Here is a tiny trained network, its code and every weight. The questions are about switching its units off for an input and a class, where a switched-off unit gives its printed mean instead of its output.

import numpy as np


def w(rows, s, z=0):
    codes = np.array(rows[::2]) - 128.0
    scale = np.full(codes.shape[1], s)
    scale[-1] = z or s
    return codes * scale


def f(y):
    return y / 2 * (1 + np.tanh(0.7978845608 * (y + 0.044715 * y**3)))


def log_softmax(a):
    a = a - a.max(-1, keepdims=True)
    return a - np.log(np.exp(a).sum(-1, keepdims=True))


def net(x, mask):
    res = np.array(x, float).reshape(1, 7) / 4 @ E
    y = f(res @ A[0][:, :-1].T + A[0][:, -1])
    res = res + np.where(mask, y, B[0][:, -1]) @ B[0][:, :-1]
    return log_softmax(res[-1] @ U[:, :-1].T + U[:, -1])


A, B = {}, {}
E = w([
[16,203,78,29,140,151],'x0',
[140,164,17,205,2,220],'x1',
[128,127,128,127,127,127],'x2',
[127,125,125,127,125,121],'x3',
[127,128,125,131,129,125],'x4',
[79,214,239,223,71,69],'x5',
[250,249,95,71,141,63],'x6',
],0.0074)
A[0] = w([
[93,174,197,174,83,94,69],'neuron 0',
[173,89,84,59,131,175,66],'neuron 1',
[46,187,112,67,130,147,65],'neuron 2',
[138,83,89,93,125,128,4],'neuron 3',
[63,58,137,158,104,192,62],'neuron 4',
[75,168,91,90,132,122,69],'neuron 5',
[224,80,155,169,129,102,84],'neuron 6',
[137,56,83,96,152,160,45],'neuron 7',
[84,177,200,163,135,52,73],'neuron 8',
[88,124,164,77,181,60,71],'neuron 9',
[55,189,106,88,167,137,110],'neuron 10',
[194,38,59,97,171,170,105],'neuron 11',
[56,173,115,68,123,146,96],'neuron 12',
[98,93,188,89,181,94,6],'neuron 13',
[89,132,60,179,75,183,71],'neuron 14',
[211,63,133,180,129,136,94],'neuron 15',
[118,120,93,140,39,210,23],'neuron 16',
[133,205,208,144,68,115,69],'neuron 17',
[139,150,91,169,69,166,24],'neuron 18',
[136,87,181,111,197,72,60],'neuron 19',
[254,230,113,70,118,57,94],'neuron 20',
[183,98,159,204,148,109,82],'neuron 21',
[67,54,138,124,99,122,102],'neuron 22',
[84,171,187,173,94,124,60],'neuron 23',
[177,179,81,126,50,142,102],'neuron 24',
[60,165,109,75,118,143,70],'neuron 25',
[174,195,55,159,34,152,108],'neuron 26',
[67,71,122,153,140,132,66],'neuron 27',
[45,202,96,65,128,141,114],'neuron 28',
[188,52,146,190,126,114,65],'neuron 29',
[47,172,93,108,164,153,79],'neuron 30',
[192,77,78,59,153,143,67],'neuron 31',
[153,121,222,62,230,73,77],'neuron 32',
[145,77,52,110,197,179,111],'neuron 33',
[231,80,168,153,105,104,81],'neuron 34',
[96,210,174,203,62,134,116],'neuron 35',
[16,2,165,147,123,145,106],'neuron 36',
[183,210,109,101,148,101,52],'neuron 37',
[183,91,158,140,101,131,34],'neuron 38',
[40,55,178,156,112,206,96],'neuron 39',
],0.0094,0.0028)
B[0] = w([
[27,157,112,29,114,61,191],'neuron 0',
[53,166,110,47,113,56,179],'neuron 1',
[141,81,199,168,57,141,188],'neuron 2',
[98,149,101,101,111,101,144],'neuron 3',
[190,189,124,181,180,78,197],'neuron 4',
[124,114,189,154,74,141,162],'neuron 5',
[132,99,198,167,49,167,178],'neuron 6',
[61,159,128,74,129,76,176],'neuron 7',
[35,131,83,46,144,116,202],'neuron 8',
[138,34,56,158,154,221,199],'neuron 9',
[144,84,201,168,78,152,185],'neuron 10',
[32,172,124,52,97,66,208],'neuron 11',
[153,94,190,162,60,147,182],'neuron 12',
[134,89,45,135,159,192,187],'neuron 13',
[156,54,63,145,170,208,195],'neuron 14',
[105,75,213,160,41,137,172],'neuron 15',
[129,93,56,124,180,192,188],'neuron 16',
[65,170,90,59,115,95,188],'neuron 17',
[118,80,91,88,157,194,168],'neuron 18',
[118,60,67,117,155,232,199],'neuron 19',
[226,253,159,205,201,56,237],'neuron 20',
[126,95,183,129,55,132,171],'neuron 21',
[185,195,126,169,169,93,176],'neuron 22',
[73,152,96,52,113,75,177],'neuron 23',
[161,109,75,150,183,173,179],'neuron 24',
[144,96,190,152,65,141,173],'neuron 25',
[130,31,51,147,213,214,206],'neuron 26',
[173,197,118,185,170,79,168],'neuron 27',
[156,88,216,183,44,144,201],'neuron 28',
[137,109,166,154,57,145,172],'neuron 29',
[145,95,204,145,83,122,178],'neuron 30',
[67,163,106,68,122,81,188],'neuron 31',
[131,47,17,138,189,235,247],'neuron 32',
[49,162,131,52,99,68,197],'neuron 33',
[156,108,189,157,49,150,178],'neuron 34',
[58,140,99,25,135,97,206],'neuron 35',
[226,215,146,193,200,63,239],'neuron 36',
[224,238,133,214,175,59,180],'neuron 37',
[141,107,164,132,91,142,141],'neuron 38',
[190,211,127,158,171,88,220],'neuron 39',
],0.0071,0.011)
U = w([
[221,218,141,174,200,94,251],'0',
[131,27,60,121,193,212,58],'1',
[27,160,123,26,97,86,50],'2',
[154,66,228,161,1,155,127],'3',
],0.011,0.0022)

Each question gives the input, the list of numbers given to net, and the class t.
The units are the neurons (one row each of A and B). Each row of codes is followed by its name. A weight is (code - 128) times the scale printed after its matrix; where a second scale follows, it is the last column's (A, B and U).
mask holds one flag per neuron, in row order. A switched-off neuron (its flag False) gives its mean, the last column of its row in B, instead of its output. The means were averaged over made-up inputs and are rounded, as every weight is.
A unit's drop is (log p(t) with every unit on - log p(t) with that unit switched off) / (log p(t) with every unit on - log p(t) with every unit switched off).
The circuit of an input: a set's keep is (log p(t) with only the set's units on - log p(t) with every unit switched off) / (log p(t) with every unit on - log p(t) with every unit switched off). Starting from the 12 units with the biggest drops (on a tie, the unit counted first), units are removed one at a time, each time the one whose removal leaves the highest keep (on an exact tie, the one counted first), for as long as the keep stays at least 0.8.
units of the circuit, in order: the units of the circuit, biggest drop first
top k neurons: the k neurons with the biggest drops, biggest first
drop of u: that unit's drop, to one decimal
input [-7,4,-3,-1,4,-8,3], class 2: units of the circuit, in order -> (neuron 11)
input [7,4,-2,-1,-4,6,5], class 3: units of the circuit, in order -> (neuron 28; neuron 2)
input [1,1,7,-1,-4,-2,1], class 2: units of the circuit, in order -> (neuron 36; neuron 32)
input [6,5,2,2,-6,-6,4], class 2: top 2 neurons -> (neuron 1; neuron 33)
input [5,-8,0,8,-2,7,3], class 1: top 2 neurons -> (neuron 32; neuron 9)
input [-4,5,2,-5,1,-3,4], class 1: top 2 neurons -> (neuron 26; neuron 36)
input [7,1,-8,-1,4,0,-8], class 0: top 2 neurons -> (neuron 36; neuron 39)
input [5,-7,6,-6,-4,-3,5], class 1: top 2 neurons -> (neuron 32; neuron 9)
input [3,6,-4,-1,5,5,-2], class 1: top 2 neurons -> (neuron 26; neuron 14)
input [-5,-8,3,-1,1,3,-8], class 0: top 3 neurons -> (neuron 36; neuron 39; neuron 22)
input [2,1,6,3,0,1,-1], class 3: top 4 neurons -> (neuron 20; neuron 32; neuron 36; neuron 37)
input [-1,1,-4,4,4,6,-6], class 0: top 3 neurons -> (neuron 36; neuron 39; neuron 4)
input [8,3,2,3,-5,7,2], class 3: top 2 neurons -> (neuron 28; neuron 2)
input [-2,7,-4,2,0,6,-1], class 1: units of the circuit, in order -> (neuron 26)
input [5,-4,1,-3,-3,-2,-4], class 3: drop of neuron 28 -> 0.1
input [7,4,0,2,4,1,-2], class 3: drop of neuron 38 -> 0.0
input [-1,-5,-4,3,4,6,4], class 2: drop of neuron 8 -> 0.2
input [-1,0,6,3,6,-7,-8], class 0: drop of neuron 36 -> 0.3
